Below are the code and all the weights of a small trained network. Each question names an input and a class and asks about switching units off, where a switched-off unit gives its printed mean instead of its output.

import numpy as np


def w(rows, s, z=0):
    codes = np.array(rows[::2]) - 128.0
    scale = np.full(codes.shape[1], s)
    scale[-1] = z or s
    return codes * scale


def f(y):
    return np.maximum(y, 0)


def log_softmax(a):
    a = a - a.max(-1, keepdims=True)
    return a - np.log(np.exp(a).sum(-1, keepdims=True))


def net(x, mask):
    res = np.array(x, float).reshape(1, 7) / 4 @ E
    y = f(res @ A[0][:, :-1].T + A[0][:, -1])
    res = res + np.where(mask, y, B[0][:, -1]) @ B[0][:, :-1]
    return log_softmax(res[-1] @ U[:, :-1].T + U[:, -1])


A, B = {}, {}
E = w([
[92,175,144,173,86,70,198,34,241,165,189],'x0',
[119,74,80,157,183,210,50,63,254,102,138],'x1',
[35,129,5,127,230,50,127,165,79,173,163],'x2',
[92,196,215,199,184,169,87,74,56,85,187],'x3',
[138,154,126,125,160,128,144,136,150,119,118],'x4',
[151,163,122,116,157,132,138,109,136,138,114],'x5',
[123,127,142,83,129,115,107,124,131,137,140],'x6',
],0.0091)
A[0] = w([
[135,163,111,171,106,142,137,109,186,149,186,61],'N0',
[150,84,46,107,139,108,178,108,128,169,112,164],'N1',
[95,151,184,150,173,137,94,126,98,82,233,22],'N2',
[217,167,149,135,64,181,98,81,157,79,86,36],'N3',
[209,116,95,136,153,178,27,197,68,102,102,122],'N4',
[145,231,154,158,153,182,67,112,79,78,199,1],'N5',
[165,133,145,91,156,155,139,74,125,133,140,112],'N6',
[139,107,101,151,141,187,66,120,212,93,130,93],'N7',
[124,165,186,133,93,87,207,178,71,161,126,134],'N8',
[111,160,213,205,183,139,121,131,88,114,146,21],'N9',
[145,126,201,97,88,180,157,56,116,79,103,40],'N10',
[211,61,85,129,88,80,135,158,191,157,64,154],'N11',
[170,99,255,154,82,161,128,147,173,84,95,11],'N12',
[148,64,111,50,145,156,124,193,97,92,90,117],'N13',
[140,136,190,116,122,102,233,120,53,119,145,126],'N14',
[101,81,62,164,195,203,104,72,182,147,185,104],'N15',
[111,176,149,167,53,66,157,83,226,162,255,78],'N16',
[115,96,142,129,132,218,32,116,204,141,129,80],'N17',
[136,109,114,178,134,138,43,98,148,96,166,135],'N18',
[21,145,108,170,203,93,103,99,67,149,125,114],'N19',
[79,221,171,169,141,180,25,84,99,129,182,26],'N20',
[88,150,111,126,85,69,212,73,198,162,191,86],'N21',
],0.008,0.0013)
B[0] = w([
[137,177,128,188,76,138,99,90,66,130,62,184],'N0',
[168,47,134,133,108,129,146,198,156,171,183,191],'N1',
[161,52,145,197,97,169,123,150,181,154,111,205],'N2',
[58,163,67,138,215,108,168,110,178,151,187,217],'N3',
[149,254,104,193,102,173,29,129,108,54,112,241],'N4',
[172,104,166,149,98,155,174,193,155,162,82,221],'N5',
[156,99,129,99,143,163,171,111,91,134,157,158],'N6',
[81,34,154,69,120,86,137,27,94,97,71,215],'N7',
[78,157,132,23,137,21,139,37,10,85,74,205],'N8',
[173,57,167,165,119,79,172,123,205,133,96,201],'N9',
[98,134,63,153,206,167,168,222,154,99,197,207],'N10',
[151,58,220,153,23,70,177,203,186,212,110,211],'N11',
[51,145,19,117,217,115,125,199,175,220,184,226],'N12',
[110,127,121,226,103,175,57,165,131,125,97,217],'N13',
[12,114,174,45,108,60,163,115,115,107,75,194],'N14',
[64,113,102,43,188,47,165,66,57,106,99,233],'N15',
[166,172,62,185,106,208,58,86,100,106,77,252],'N16',
[123,174,149,44,160,107,185,46,71,87,91,224],'N17',
[132,128,183,104,142,52,160,120,101,132,141,195],'N18',
[75,122,120,146,114,186,144,173,165,188,248,217],'N19',
[212,66,182,122,90,111,151,178,182,153,92,229],'N20',
[164,136,105,205,95,208,63,123,153,45,137,228],'N21',
],0.0065,0.012)
U = w([
[116,128,148,73,144,84,162,71,77,110,91,195],'0',
[218,67,174,133,100,136,156,148,183,195,122,24],'1',
[181,191,96,164,119,188,55,112,116,78,113,21],'2',
[97,137,75,126,182,146,148,142,138,209,249,253],'3',
],0.012,0.00026)

Each question gives the input, the list of numbers given to net, and the class t.
The units are the neurons (one row each of A and B). Each row of codes is followed by its name. A weight is (code - 128) times the scale printed after its matrix; where a second scale follows, it is the last column's (A, B and U).
mask holds one flag per neuron, in row order. A switched-off neuron (its flag False) gives its mean, the last column of its row in B, instead of its output. The means were averaged over made-up inputs and are rounded, as every weight is.
A unit's drop is (log p(t) with every unit on - log p(t) with that unit switched off) / (log p(t) with every unit on - log p(t) with every unit switched off).
The circuit of an input: a set's keep is (log p(t) with only the set's units on - log p(t) with every unit switched off) / (log p(t) with every unit on - log p(t) with every unit switched off). Starting from the 12 units with the biggest drops (on a tie, the unit counted first), units are removed one at a time, each time the one whose removal leaves the highest keep (on an exact tie, the one counted first), for as long as the keep stays at least 0.8.
units of the circuit, in order: the units of the circuit, biggest drop first
unit that matters most: the unit with the biggest drop
k most important neurons: the k neurons with the biggest drops, biggest first
drop of u: that unit's drop, to one decimal
input [-6,1,-8,7,8,7,3], class 3: 3 most important neurons => N12; N3; N10
input [-1,5,3,4,8,-7,-5], class 0: most important neuron => N15
input [8,3,3,7,-4,1,7], class 2: 2 most important neurons => N16; N21
input [8,6,-7,8,-7,0,-4], class 1: 2 most important neurons => N20; N9
input [-3,-2,-8,-6,2,1,8], class 3: units of the circuit, in order => N12; N3
input [6,3,6,-3,5,6,4], class 2: 3 most important neurons => N21; N16; N12
input [-5,5,-2,-2,8,-8,-8], class 0: units of the circuit, in order => N7; N17
input [8,8,1,-7,-3,5,4], class 0: 4 most important neurons => N15; N7; N4; N17
input [6,6,-1,-4,-7,-4,-5], class 0: 3 most important neurons => N15; N7; N4
input [8,-7,7,4,3,-4,3], class 2: 3 most important neurons => N21; N16; N15
input [-1,-7,-8,2,6,-1,3], class 3: 3 most important neurons => N12; N10; N3
input [6,4,-7,-2,-8,6,-6], class 3: 2 most important neurons => N12; N3
input [-1,3,2,-3,5,-8,1], class 0: 3 most important neurons => N20; N2; N5
input [8,-2,6,-3,3,2,-6], class 2: units of the circuit, in order => N21
input [-8,4,-6,8,-1,4,7], class 1: 4 most important neurons => N20; N5; N9; N16
input [-8,-7,-7,8,-4,6,7], class 1: 3 most important neurons => N5; N9; N20
input [-4,-1,-7,4,8,-5,-6], class 3: drop of N12 => 0.3
input [3,-3,4,-4,-1,-1,-4], class 1: drop of N2 => -0.1
input [-2,8,-7,3,-8,-5,3], class 0: drop of N17 => 0.8
input [-8,-2,8,4,-4,-4,-2], class 2: unit that matters most => N4
